Below is a small trained network, with its code and all its weights. Each question gives an input and a target symbol and asks what happens when units are switched off, that is, made to give their printed mean instead of their output.

import numpy as np


def w(rows, s, z=0):
    codes = np.array(rows[::2]) - 128.0
    scale = np.full(codes.shape[1], s)
    scale[-1] = z or s
    return codes * scale


def f(y):
    return np.maximum(y, 0)


def softmax(a):
    e = np.exp(a - a.max(-1, keepdims=True))
    return e / e.sum(-1, keepdims=True)


def log_softmax(a):
    a = a - a.max(-1, keepdims=True)
    return a - np.log(np.exp(a).sum(-1, keepdims=True))


def net(x, mask):
    ids = ['βδθλμξφψω'.index(c) for c in x.split()]
    T = len(ids)
    res = E[ids] + P[:T]
    u = 0
    for l in range(3):
        r = res
        for j in range(2):
            rows = slice(3 * j, 3 * j + 3)
            q, k, v = (r @ M[l][rows].T for M in (Q, K, V))
            z = softmax(np.where(np.tri(T) > 0, q @ k.T / 3**0.5, -1e9)) @ v
            o = O[l][rows]
            res = res + np.where(mask[u + j], z, o[:, -1]) @ o[:, :-1]
        u += 2
        y = f(res @ A[l][:, :-1].T + A[l][:, -1])
        res = res + np.where(mask[u : u + 4], y, B[l][:, -1]) @ B[l][:, :-1]
        u += 4
    return log_softmax(res[-1] @ U[:, :-1].T + U[:, -1])


Q, K, V, O, A, B = {}, {}, {}, {}, {}, {}
E = w([
[77,124,170,211],'β',
[88,93,201,119],'δ',
[222,152,113,125],'θ',
[127,116,126,146],'λ',
[90,215,40,99],'μ',
[194,139,147,72],'ξ',
[166,91,208,96],'φ',
[163,140,133,254],'ψ',
[213,151,105,190],'ω',
],0.02)
P = w([
[82,32,82,58],'0',
[112,116,147,101],'1',
[123,159,172,110],'2',
[124,198,193,121],'3',
[136,224,216,135],'4',
[131,241,230,146],'5',
[138,251,254,159],'6',
],0.0073)
Q[0] = w([
[27,89,106,248],'L0H1',
[81,51,166,52],'L0H1',
[47,197,126,80],'L0H1',
[143,73,137,178],'L0H2',
[81,161,93,156],'L0H2',
[187,165,81,148],'L0H2',
],0.012)
K[0] = w([
[55,133,136,181],'L0H1',
[134,112,254,48],'L0H1',
[90,36,120,84],'L0H1',
[116,76,128,193],'L0H2',
[89,187,103,136],'L0H2',
[155,147,98,129],'L0H2',
],0.016)
V[0] = w([
[67,133,138,188],'L0H1',
[118,168,139,109],'L0H1',
[65,122,122,47],'L0H1',
[108,72,73,145],'L0H2',
[25,113,162,166],'L0H2',
[135,110,75,255],'L0H2',
],0.0083)
O[0] = w([
[183,42,68,255,212],'L0H1',
[98,128,160,126,127],'L0H1',
[175,168,241,174,50],'L0H1',
[129,142,167,130,68],'L0H2',
[186,208,59,20,253],'L0H2',
[105,154,248,14,159],'L0H2',
],0.0067,0.0043)
A[0] = w([
[1,54,189,151,44],'L0N1',
[68,55,92,214,187],'L0N2',
[131,119,38,16,5],'L0N3',
[193,125,242,203,118],'L0N4',
],0.0089,0.0029)
B[0] = w([
[254,58,97,34,157],'L0N1',
[252,162,93,88,187],'L0N2',
[77,76,81,170,136],'L0N3',
[10,121,138,128,254],'L0N4',
],0.0088,0.0059)
Q[1] = w([
[162,170,186,175],'L1H1',
[183,181,225,165],'L1H1',
[217,83,255,164],'L1H1',
[33,80,117,77],'L1H2',
[157,116,153,172],'L1H2',
[148,136,180,76],'L1H2',
],0.014)
K[1] = w([
[107,184,54,113],'L1H1',
[50,242,52,89],'L1H1',
[8,157,114,163],'L1H1',
[132,103,192,108],'L1H2',
[164,187,139,139],'L1H2',
[135,126,118,35],'L1H2',
],0.014)
V[1] = w([
[167,77,191,159],'L1H1',
[233,96,254,208],'L1H1',
[125,154,161,119],'L1H1',
[138,123,218,88],'L1H2',
[203,63,200,119],'L1H2',
[171,153,127,91],'L1H2',
],0.0084)
O[1] = w([
[123,219,123,45,48],'L1H1',
[184,255,208,144,2],'L1H1',
[174,131,114,137,125],'L1H1',
[204,179,87,202,198],'L1H2',
[64,150,32,127,226],'L1H2',
[93,107,140,170,164],'L1H2',
],0.0066,0.0022)
A[1] = w([
[133,127,126,137,60],'L1N1',
[122,100,77,134,1],'L1N2',
[215,162,67,148,199],'L1N3',
[135,129,210,10,81],'L1N4',
],0.011,0.0043)
B[1] = w([
[154,141,186,75,128],'L1N1',
[135,165,77,166,176],'L1N2',
[83,27,124,30,254],'L1N3',
[162,2,14,76,180],'L1N4',
],0.009,0.0043)
Q[2] = w([
[176,240,101,85],'L2H1',
[131,141,100,188],'L2H1',
[160,165,194,8],'L2H1',
[179,141,185,146],'L2H2',
[183,145,173,148],'L2H2',
[197,113,81,86],'L2H2',
],0.014)
K[2] = w([
[71,3,36,208],'L2H1',
[226,93,106,223],'L2H1',
[1,90,50,102],'L2H1',
[118,67,246,197],'L2H2',
[169,74,112,229],'L2H2',
[135,70,18,117],'L2H2',
],0.0088)
V[2] = w([
[206,74,192,166],'L2H1',
[55,113,126,180],'L2H1',
[97,169,176,60],'L2H1',
[211,37,81,254],'L2H2',
[90,114,78,135],'L2H2',
[140,64,170,69],'L2H2',
],0.0085)
O[2] = w([
[18,98,41,119,87],'L2H1',
[127,159,161,86,73],'L2H1',
[204,105,106,162,161],'L2H1',
[3,139,150,94,1],'L2H2',
[69,219,77,83,184],'L2H2',
[121,123,219,134,190],'L2H2',
],0.0075,0.0059)
A[2] = w([
[72,153,191,188,110],'L2N1',
[154,217,186,234,88],'L2N2',
[178,221,233,254,196],'L2N3',
[193,48,90,101,3],'L2N4',
],0.0093,0.0067)
B[2] = w([
[192,47,114,134,157],'L2N1',
[254,63,87,46,182],'L2N2',
[15,217,152,104,255],'L2N3',
[85,231,120,147,226],'L2N4',
],0.009,0.0053)
U = w([
[233,1,166,65,254],'β',
[75,226,214,183,238],'δ',
[135,126,124,128,46],'θ',
[132,121,137,130,55],'λ',
[77,93,152,79,25],'μ',
[155,131,130,141,55],'ξ',
[167,139,123,150,67],'φ',
[127,112,118,108,42],'ψ',
[124,125,110,117,38],'ω',
],0.0092,0.0063)

Each question gives the input, a string of symbols that net reads in full, and the target symbol t.
The units are the heads (3 rows each of Q, K, V and O) and the neurons (one row each of A and B). Each row of codes is followed by its name. A weight is (code - 128) times the scale printed after its matrix; where a second scale follows, it is the last column's (O, A, B and U).
mask holds one flag per unit, layer by layer, with each layer's heads first. A switched-off unit (its flag False) gives its mean, the last column of its rows in O or B, instead of its output. The means were averaged over made-up inputs and are rounded, as every weight is.
A unit's drop is (log p(t) with every unit on - log p(t) with that unit switched off) / (log p(t) with every unit on - log p(t) with every unit switched off).
The circuit of an input: a set's keep is (log p(t) with only the set's units on - log p(t) with every unit switched off) / (log p(t) with every unit on - log p(t) with every unit switched off). Starting from the 12 units with the biggest drops (on a tie, the unit counted first), units are removed one at a time, each time the one whose removal leaves the highest keep (on an exact tie, the one counted first), for as long as the keep stays at least 0.8.
units of the circuit, in order: the units of the circuit, biggest drop first
top k neurons: the k neurons with the biggest drops, biggest first
top k neurons in layer l: the k neurons of layer l with the biggest drops, biggest first
heads that matter: for each layer, one digit per head in row order, 1 if its drop is at least 0.15 and else 0, layers parted by /
input δ θ δ δ β ψ ω, target β: top 3 neurons -> [L1N3, L2N3, L2N4]
input β β δ ξ δ φ ψ, target β: heads that matter -> 10 / 00 / 00
input θ δ λ δ, target δ: heads that matter -> 11 / 11 / 00
input μ β θ, target μ: units of the circuit, in order -> [L1H1, L2H2]
input β δ β δ, target δ: heads that matter -> 11 / 01 / 00
input β β θ δ μ, target β: top 3 neurons -> [L1N3, L0N4, L2N3]
input δ φ θ θ φ, target δ: heads that matter -> 00 / 01 / 00
input μ ξ ψ β δ, target μ: top 2 neurons in layer 0 -> [L0N2, L0N3]
input δ ω β ξ δ ω, target δ: top 2 neurons -> [L2N3, L0N2]
input ξ θ θ, target δ: top 2 neurons -> [L0N2, L1N4]
input λ μ μ, target δ: top 2 neurons in layer 2 -> [L2N3, L2N1]
input β β ω ψ, target β: top 3 neurons -> [L1N3, L0N2, L2N3]
input μ ξ ω, target μ: top neuron -> [L0N3]
input ω δ φ ψ ω φ, target δ: top 3 neurons -> [L1N3, L0N1, L0N4]
input μ β ξ ψ β β φ, target μ: heads that matter -> 01 / 10 / 11
input φ δ ξ ξ, target δ: top 4 neurons -> [L0N1, L0N2, L1N4, L2N3]
input θ δ δ β, target β: units of the circuit, in order -> [L0H1, L0N2, L1N3]
input β ω δ φ β φ λ, target β: top neuron in layer 1 -> [L1N3]
input δ β ω β μ θ, target δ: top 2 neurons -> [L1N3, L2N3]
input β ω ω, target δ: heads that matter -> 01 / 10 / 00
input λ β λ β β β δ, target β: top 2 neurons -> [L1N4, L2N3]
input β φ β β β ξ ξ, target δ: top neuron -> [L0N2]
input β δ ξ β φ ω, target β: top 3 neurons -> [L1N3, L2N3, L0N4]
input δ φ μ λ, target δ: heads that matter -> 11 / 01 / 10
